In the rows, zero is written as 1.44.

Rows in random order:
Each row is one unit's numbers.
1: [ 1.34  1.33  1.06  1.92  1.41  1.48  1.36  1.44  2.52  2.46  1.70  1.30  1.38  1.30  1.28  1.61  1.22  1.34]
2: [ 1.32  1.59  1.12  1.24  1.18  1.39  1.41  1.42  2.85  1.33  1.55  1.31  1.16  1.37  1.35  0.68  1.28  1.35]
3: [ 1.27  1.44  2.79  1.75  1.24  1.42  0.94  2.12  1.16  1.45  1.62  1.43  1.45  1.78  1.49  1.43  1.29  1.46]
4: [ 1.32  1.40  2.69  1.70  1.34  1.42  1.19  2.15  1.10  1.31  1.63  1.41  1.31  1.67  1.44  2.22  1.25  1.37]
5: [ 1.40  1.11  2.57  1.74  0.99  1.37  1.41  2.08  1.20  1.35  1.68  1.35  1.41  1.53  1.54  2.22  1.29  1.39]
6: [ 1.23  1.41  0.88  1.81  1.19  1.43  1.13  1.39  0.90  1.28  1.50  1.44  1.32  1.57  1.50  2.54  2.33  1.51]
7: [ 2.32  1.58  1.09  0.44  1.36  1.44  1.86  1.44  1.06  0.84  1.55  1.37  1.83  1.23  1.21  1.11  1.22  1.43]
8: [ 1.24  1.46  2.93  1.76  1.22  1.44  1.13  1.51  1.04  1.27  1.67  1.49  1.36  1.57  1.51  1.51  1.38  1.94]
9: [ 0.91  1.60  2.58  1.82  1.34  1.40  1.40  2.11  1.12  2.22  1.64  1.80  1.39  1.53  1.54  1.54  1.26  1.39]
10: [ 1.40  0.94  1.11  1.83  0.77  1.39  1.39  1.39  2.46  1.30  1.47  1.32  1.40  1.38  1.34  2.37  1.26  1.18]
11: [ 2.19  1.39  1.08  0.39  0.94  1.49  1.68  1.37  1.60  1.35  1.57  1.46  1.32  1.56  1.54  0.55  1.25  1.35]
12: [ 1.37  1.27  1.02  1.96  2.39  1.41  1.32  1.38  1.69  1.28  0.90  1.28  1.42  1.53  1.59  0.33  1.16  1.42]
13: [ 1.21  1.42  1.02  1.83  1.20  1.40  1.17  1.42  2.51  1.29  1.50  1.43  1.32  1.67  1.20  2.46  1.18  1.12]
14: [ 0.81  1.63  2.81  1.84  1.40  1.37  1.37  1.55  1.03  1.31  1.69  1.94  1.41  1.39  1.56  1.52  1.38  1.93]
15: [ 1.19  1.44  0.95  1.78  2.61  1.41  0.82  1.24  1.09  1.43  0.83  1.48  1.45  2.01  1.51  1.45  1.21  1.51]
16: [ 1.34  1.26  3.00  1.84  1.33  1.42  1.39  1.52  0.99  1.26  1.74  1.29  1.40  1.35  1.59  1.57  1.38  1.97]
17: [ 2.18  1.63  1.16  0.05  1.46  1.45  1.81  1.42  1.12  1.01  1.62  1.32  1.52  1.39  1.52  1.54  1.24  1.23]
18: [ 2.20  1.03  1.17  0.59  0.83  1.42  1.90  1.39  1.11  1.36  1.60  1.32  1.40  1.42  1.57  2.27  1.27  1.27]
19: [ 2.23  1.47  1.10  0.38  1.26  1.47  1.70  1.44  1.06  1.35  1.58  1.42  1.32  1.67  1.47  2.29  1.24  1.21]
20: [ 1.31  1.45  1.09  1.69  1.09  1.40  1.17  1.44  2.83  1.31  1.52  1.46  1.39  1.60  1.23  0.58  1.30  1.29]
21: [ 1.36  1.68  0.97  1.98  1.36  1.41  1.37  1.39  0.92  0.68  1.49  1.30  2.07  1.30  1.12  1.00  2.42  1.69]
22: [ 1.33  0.92  1.00  1.87  0.69  1.44  1.36  1.39  0.97  0.81  1.57  1.26  1.93  1.30  1.59  1.60  2.27  1.65]
23: [ 1.20  1.46  0.88  1.88  1.21  1.41  1.02  1.44  0.81  0.62  1.51  1.47  1.97  1.63  1.45  1.45  2.48  1.61]
24: [ 1.37  1.31  1.13  1.79  1.19  1.41  1.37  1.43  2.85  1.33  1.53  1.36  1.43  1.43  1.32  0.67  1.21  1.28]
25: [ 0.78  1.63  1.11  1.79  2.38  1.38  1.39  1.42  1.65  1.31  1.01  1.96  1.41  1.52  1.57  0.53  1.23  1.42]
26: [ 1.43  1.41  1.34  1.44  1.46  1.47  0.18  1.46  1.43  1.47  1.48  1.41  1.44  2.61  1.47  1.42  1.49  1.47]
27: [ 1.37  1.65  2.74  1.28  1.41  1.52  1.39  2.22  1.05  0.87  1.56  1.33  1.61  1.27  1.55  1.52  1.18  1.29]
28: [ 1.36  1.66  1.06  1.81  2.27  1.42  1.39  1.44  1.60  1.25  0.97  1.29  1.40  1.57  1.20  0.12  1.21  1.38]
29: [ 0.96  1.59  2.56  1.83  1.51  1.45  1.42  2.07  1.14  1.34  1.60  1.82  1.45  1.44  1.56  2.26  1.26  1.45]
30: [ 1.28  1.62  1.04  1.88  1.47  1.35  1.37  0.58  2.56  1.28  1.61  1.32  1.42  1.44  0.90  1.08  1.35  1.79]
31: [ 1.36  1.65  1.03  1.93  1.42  1.45  1.35  1.40  1.01  2.57  1.51  1.29  1.38  1.28  1.15  1.05  2.28  1.53]
32: [ 1.35  1.30  2.73  1.82  1.26  1.42  1.40  2.14  1.09  0.89  1.44  1.30  1.84  1.52  1.56  1.56  1.24  1.31]
33: [ 1.39  1.61  2.73  1.84  1.38  1.44  1.43  2.15  1.05  1.25  1.61  1.30  1.41  1.50  1.24  1.95  1.22  1.30]
34: [ 2.13  1.11  1.12  0.61  0.58  1.46  1.85  1.39  1.57  1.34  1.60  1.38  1.39  1.41  1.57  0.69  1.25  1.32]
35: [ 2.36  1.59  1.10  0.37  1.32  1.43  1.97  1.43  1.04  1.28  1.46  1.32  1.41  1.60  1.18  2.02  1.22  1.45]
36: [ 1.33  1.63  1.04  1.88  1.35  1.46  1.35  0.62  0.98  1.20  1.62  1.25  1.40  1.29  1.17  1.07  2.46  2.08]
37: [ 1.41  1.67  2.91  1.86  1.29  1.42  1.39  1.51  1.05  1.30  1.60  1.32  1.34  1.38  1.19  1.14  1.41  1.94]
38: [ 1.21  1.45  1.03  1.78  1.21  1.54  1.12  0.58  0.94  1.25  1.66  1.43  1.34  1.58  1.53  1.53  2.52  2.10]
39: [ 1.24  1.47  1.04  1.80  1.34  1.49  1.15  1.43  2.51  2.55  1.58  1.44  1.32  1.54  1.25  1.47  1.17  1.26]
40: [ 1.44  1.08  2.53  1.72  0.82  1.39  1.37  2.07  1.12  2.23  1.71  1.31  1.43  1.45  1.53  1.55  1.28  1.33]
41: [ 1.36  1.26  1.00  1.99  1.32  1.41  1.40  1.45  0.97  1.26  1.58  1.32  1.37  1.17  1.59  2.66  2.25  1.57]
42: [ 1.29  1.45  2.65  1.69  1.21  1.49  1.24  2.11  1.12  2.28  1.62  1.41  1.40  1.58  1.50  1.43  1.23  1.36]
43: [ 1.22  1.46  0.98  1.75  1.25  1.44  1.12  0.56  2.67  1.22  1.60  1.45  1.34  1.62  1.20  1.45  1.40  1.78]
44: [ 1.18  1.45  0.79  1.84  1.17  1.47  0.66  1.19  0.99  1.42  1.59  1.44  1.46  1.88  1.56  1.40  2.57  1.59]
45: [ 1.34  1.00  2.85  1.85  0.81  1.35  1.41  1.51  1.05  1.35  1.73  1.31  1.45  1.40  1.53  1.57  1.39  1.79]
46: [ 1.37  1.59  2.64  1.29  1.40  1.38  1.44  2.14  1.16  1.34  1.55  1.38  1.17  1.44  1.59  2.26  1.20  1.60]
47: [ 1.37  1.29  1.06  1.86  1.25  1.37  1.41  1.39  2.56  1.29  1.58  1.33  1.42  1.45  1.30  2.51  1.17  1.23]
48: [ 1.37  1.28  1.04  1.92  1.34  1.39  1.37  1.42  0.93  2.65  1.49  1.32  1.38  1.29  1.58  1.57  2.33  1.33]
49: [ 2.27  1.45  1.00  0.10  1.16  1.48  1.47  1.24  1.15  1.37  1.60  1.45  1.46  1.86  1.52  1.44  1.27  1.34]
50: [ 0.69  1.65  1.05  1.85  1.37  1.44  1.40  1.39  1.02  2.46  1.54  1.99  1.35  1.21  1.56  1.56  2.18  1.48]
51: [ 0.88  1.60  2.63  1.84  1.46  1.44  1.41  2.14  1.08  0.92  1.44  1.91  1.79  1.47  1.51  1.55  1.27  1.24]
52: [ 1.40  1.08  2.63  1.75  0.83  1.43  1.40  2.09  1.11  0.96  1.50  1.37  1.86  1.36  1.54  1.62  1.33  1.26]
53: [ 1.36  1.67  2.96  1.23  1.24  1.39  1.41  1.52  1.04  1.27  1.62  1.33  1.14  1.32  1.60  1.58  1.42  1.91]
54: [ 1.35  1.67  1.10  1.26  1.37  1.49  1.38  1.44  2.54  2.56  1.64  1.28  1.05  1.43  1.27  1.59  1.20  1.32]
55: [ 1.21  1.44  0.98  1.78  1.21  1.44  1.11  1.40  0.97  2.67  1.56  1.44  1.29  1.53  1.51  1.52  2.33  1.45]
56: [ 1.26  1.43  1.01  1.77  2.32  1.42  1.16  1.39  1.67  1.30  0.96  1.45  1.33  1.76  1.55  0.30  1.14  1.41]
57: [ 1.20  1.43  0.95  1.78  1.26  1.45  0.85  1.28  2.76  1.44  1.53  1.45  1.47  1.82  1.14  1.46  1.23  1.22]
58: [ 1.27  1.44  2.70  1.70  1.24  1.44  1.20  2.19  1.05  0.92  1.51  1.42  1.73  1.60  1.50  1.41  1.26  1.22]
59: [ 1.23  1.47  0.96  1.83  1.18  1.42  1.13  1.40  2.63  0.80  1.60  1.44  1.93  1.50  1.21  1.49  1.16  1.04]
60: [ 2.23  1.42  1.03  0.26  1.28  1.50  1.67  1.40  1.03  0.85  1.66  1.45  1.83  1.55  1.51  1.46  1.22  1.28]

Each unit, then its row:
λ.π 6
λ.λ 55
π 15
ξ.λ 39
β.ε.ε 45
π.ξ.β 28
β.ε.π 14
β.β.ξ 27
β 3
ξ.ε 43
β.π.ξ 46
root 26
β.π.π 29
ε.ξ.ε 34
ε.π.ε 18
β.ε.β 37
β.ε.ξ 53
ε.β.ξ 17
ξ.π 13
β.β.π 51
ε.β 60
π.ξ.π 25
ε.π.β 35
π.ξ.λ 12
λ.λ.π 50
ξ.ξ.λ 24
λ 44
β.λ.π 9
ξ 57
β.β.λ 32
ξ.β 59
ξ.ξ 20
π.ξ 56
ε.ξ 11
ξ.π.ε 10
λ.β 23
λ.λ.λ 48
ε.π 19
β.λ 42
ε.β.β 7
ξ.λ.ξ 54
β.ε.λ 16
β.λ.ε 40
λ.ε 38
ε 49
β.ε 8
β.π 4
λ.π.λ 41
β.β 58
β.π.β 33
λ.β.ε 22
ξ.ε.β 30
λ.λ.β 31
β.π.ε 5
ξ.π.λ 47
ξ.λ.λ 1
λ.ε.β 36
β.β.ε 52
λ.β.β 21
ξ.ξ.ξ 2


The units form a tree of depth 3 with up to 5 children each.
